Below are the code and all the weights of a small trained network. Each question names an input and a class and asks about switching units off, where a switched-off unit gives its printed mean instead of its output.

import numpy as np


def w(rows, s, z=0):
    codes = np.array(rows[::2]) - 128.0
    scale = np.full(codes.shape[1], s)
    scale[-1] = z or s
    return codes * scale


def f(y):
    return np.maximum(y, 0)


def log_softmax(a):
    a = a - a.max(-1, keepdims=True)
    return a - np.log(np.exp(a).sum(-1, keepdims=True))


def net(x, mask):
    res = np.array(x, float).reshape(1, 7) / 4 @ E
    y = f(res @ A[0][:, :-1].T + A[0][:, -1])
    res = res + np.where(mask, y, B[0][:, -1]) @ B[0][:, :-1]
    return log_softmax(res[-1] @ U[:, :-1].T + U[:, -1])


A, B = {}, {}
E = w([
[128,123,128,128,130,130,127],'x0',
[202,130,224,134,213,106,148],'x1',
[17,119,114,51,230,149,131],'x2',
[156,131,66,201,191,184,87],'x3',
[188,133,57,76,141,150,253],'x4',
[144,122,80,118,161,19,108],'x5',
[73,131,142,215,134,95,208],'x6',
],0.0052)
A[0] = w([
[112,122,128,180,146,90,163,95],'n0',
[34,117,133,60,199,151,134,23],'n1',
[107,127,133,106,149,147,124,91],'n2',
[222,129,133,186,61,123,118,27],'n3',
[89,114,214,22,43,57,179,33],'n4',
[54,115,145,239,148,97,225,38],'n5',
[202,114,120,15,123,171,26,26],'n6',
[97,131,144,155,124,128,96,100],'n7',
[81,115,63,115,56,128,126,78],'n8',
[88,147,77,130,72,137,106,62],'n9',
[165,123,38,229,220,205,92,30],'n10',
[100,136,180,131,113,215,140,79],'n11',
[210,121,132,177,29,107,133,16],'n12',
[178,130,128,82,123,138,98,100],'n13',
[70,117,126,97,177,146,135,19],'n14',
[68,138,120,81,215,144,126,56],'n15',
[144,119,76,126,162,3,98,47],'n16',
[101,114,169,158,107,100,68,37],'n17',
[173,126,66,86,146,148,208,46],'n18',
[131,131,76,106,164,32,119,86],'n19',
[98,127,78,125,88,130,113,47],'n20',
[170,123,69,83,123,155,228,5],'n21',
[75,143,42,118,64,128,127,60],'n22',
[206,133,251,120,229,110,154,11],'n23',
[96,127,99,133,93,128,117,67],'n24',
[105,125,187,125,108,231,154,65],'n25',
[127,107,179,125,113,231,151,64],'n26',
[104,125,163,149,118,105,66,38],'n27',
[99,128,130,104,167,131,126,69],'n28',
[65,122,196,153,128,120,20,59],'n29',
],0.012,0.011)
B[0] = w([
[104,144,130,105,102,152,136,182],'n0',
[98,113,122,177,126,55,156,194],'n1',
[120,122,132,148,113,117,144,141],'n2',
[91,108,121,153,129,53,163,220],'n3',
[124,199,124,155,143,102,2,243],'n4',
[42,159,133,77,74,161,151,225],'n5',
[26,165,136,90,73,155,161,197],'n6',
[147,137,132,124,152,122,145,165],'n7',
[123,79,137,135,160,169,115,205],'n8',
[129,98,130,162,147,168,134,166],'n9',
[127,188,142,150,135,106,12,254],'n10',
[175,96,123,101,95,119,117,184],'n11',
[111,94,120,160,132,41,150,214],'n12',
[95,134,136,100,120,140,142,177],'n13',
[101,120,110,157,131,74,137,142],'n14',
[116,101,130,158,128,67,155,194],'n15',
[201,110,106,152,35,149,125,192],'n16',
[159,174,117,148,144,135,187,157],'n17',
[172,179,144,122,165,146,171,226],'n18',
[186,91,129,100,87,126,122,200],'n19',
[123,117,111,162,143,163,138,142],'n20',
[176,199,125,135,167,129,192,206],'n21',
[116,79,138,154,158,171,117,204],'n22',
[105,56,119,184,193,217,116,227],'n23',
[129,118,128,157,136,155,142,140],'n24',
[185,103,116,108,77,129,120,190],'n25',
[189,104,113,129,78,138,120,184],'n26',
[152,172,131,132,143,133,173,150],'n27',
[119,117,123,144,120,98,140,141],'n28',
[164,184,125,107,179,138,177,232],'n29',
],0.042,0.0037)
U = w([
[97,78,108,205,142,7,171,116],'0',
[202,198,124,142,196,144,200,112],'1',
[107,24,126,203,191,212,101,102],'2',
[129,180,137,163,133,88,1,95],'3',
[31,133,140,75,55,153,156,119],'4',
[241,56,94,115,38,116,118,106],'5',
[122,105,138,121,155,101,130,251],'6',
],0.005,0.02)

Each question gives the input, the list of numbers given to net, and the class t.
The units are the neurons (one row each of A and B). Each row of codes is followed by its name. A weight is (code - 128) times the scale printed after its matrix; where a second scale follows, it is the last column's (A, B and U).
mask holds one flag per neuron, in row order. A switched-off neuron (its flag False) gives its mean, the last column of its row in B, instead of its output. The means were averaged over made-up inputs and are rounded, as every weight is.
A unit's drop is (log p(t) with every unit on - log p(t) with that unit switched off) / (log p(t) with every unit on - log p(t) with every unit switched off).
The circuit of an input: a set's keep is (log p(t) with only the set's units on - log p(t) with every unit switched off) / (log p(t) with every unit on - log p(t) with every unit switched off). Starting from the 12 units with the biggest drops (on a tie, the unit counted first), units are removed one at a time, each time the one whose removal leaves the highest keep (on an exact tie, the one counted first), for as long as the keep stays at least 0.8.
units of the circuit, in order: the units of the circuit, biggest drop first
most important unit: the unit with the biggest drop
k most important neurons: the k neurons with the biggest drops, biggest first
drop when u is switched off: that unit's drop, to one decimal
input [-2,-7,0,6,5,-3,5], class 2: 2 most important neurons -> (n22, n8)
input [-5,-7,6,7,8,6,-6], class 1: most important unit -> n18
input [-6,-2,-7,-7,-1,-2,-8], class 4: 3 most important neurons -> (n6, n13, n10)
input [-6,7,-7,-6,-4,-6,-8], class 4: 2 most important neurons -> (n6, n13)
input [3,5,-6,-4,3,-3,7], class 4: 2 most important neurons -> (n5, n0)
input [-3,6,-6,-4,-5,-2,8], class 4: 2 most important neurons -> (n5, n0)
input [-5,8,-8,3,2,0,7], class 0: 2 most important neurons -> (n3, n12)
input [5,-3,7,-3,7,-5,6], class 0: 4 most important neurons -> (n1, n15, n14, n29)
input [7,-7,8,-8,1,2,0], class 0: 2 most important neurons -> (n1, n15)
input [7,1,5,6,-6,0,7], class 4: 2 most important neurons -> (n5, n4)
input [4,1,-1,-7,6,-8,-2], class 5: 2 most important neurons -> (n25, n26)
input [-6,-8,-4,-8,-4,0,-6], class 2: 2 most important neurons -> (n8, n22)
input [-8,0,1,-8,7,-5,2], class 3: 2 most important neurons -> (n4, n29)
input [-3,-7,-6,2,-2,8,2], class 5: units of the circuit, in order -> (n16)
input [0,-4,-6,-3,3,-3,-5], class 0: 3 most important neurons -> (n12, n3, n5)
input [-1,-5,4,-4,-8,-6,-5], class 1: drop when n29 is switched off -> 0.8
input [0,2,-1,0,3,-3,-8], class 4: drop when n28 is switched off -> 0.0
input [-3,2,-1,-5,4,-4,-2], class 3: drop when n29 is switched off -> 0.1
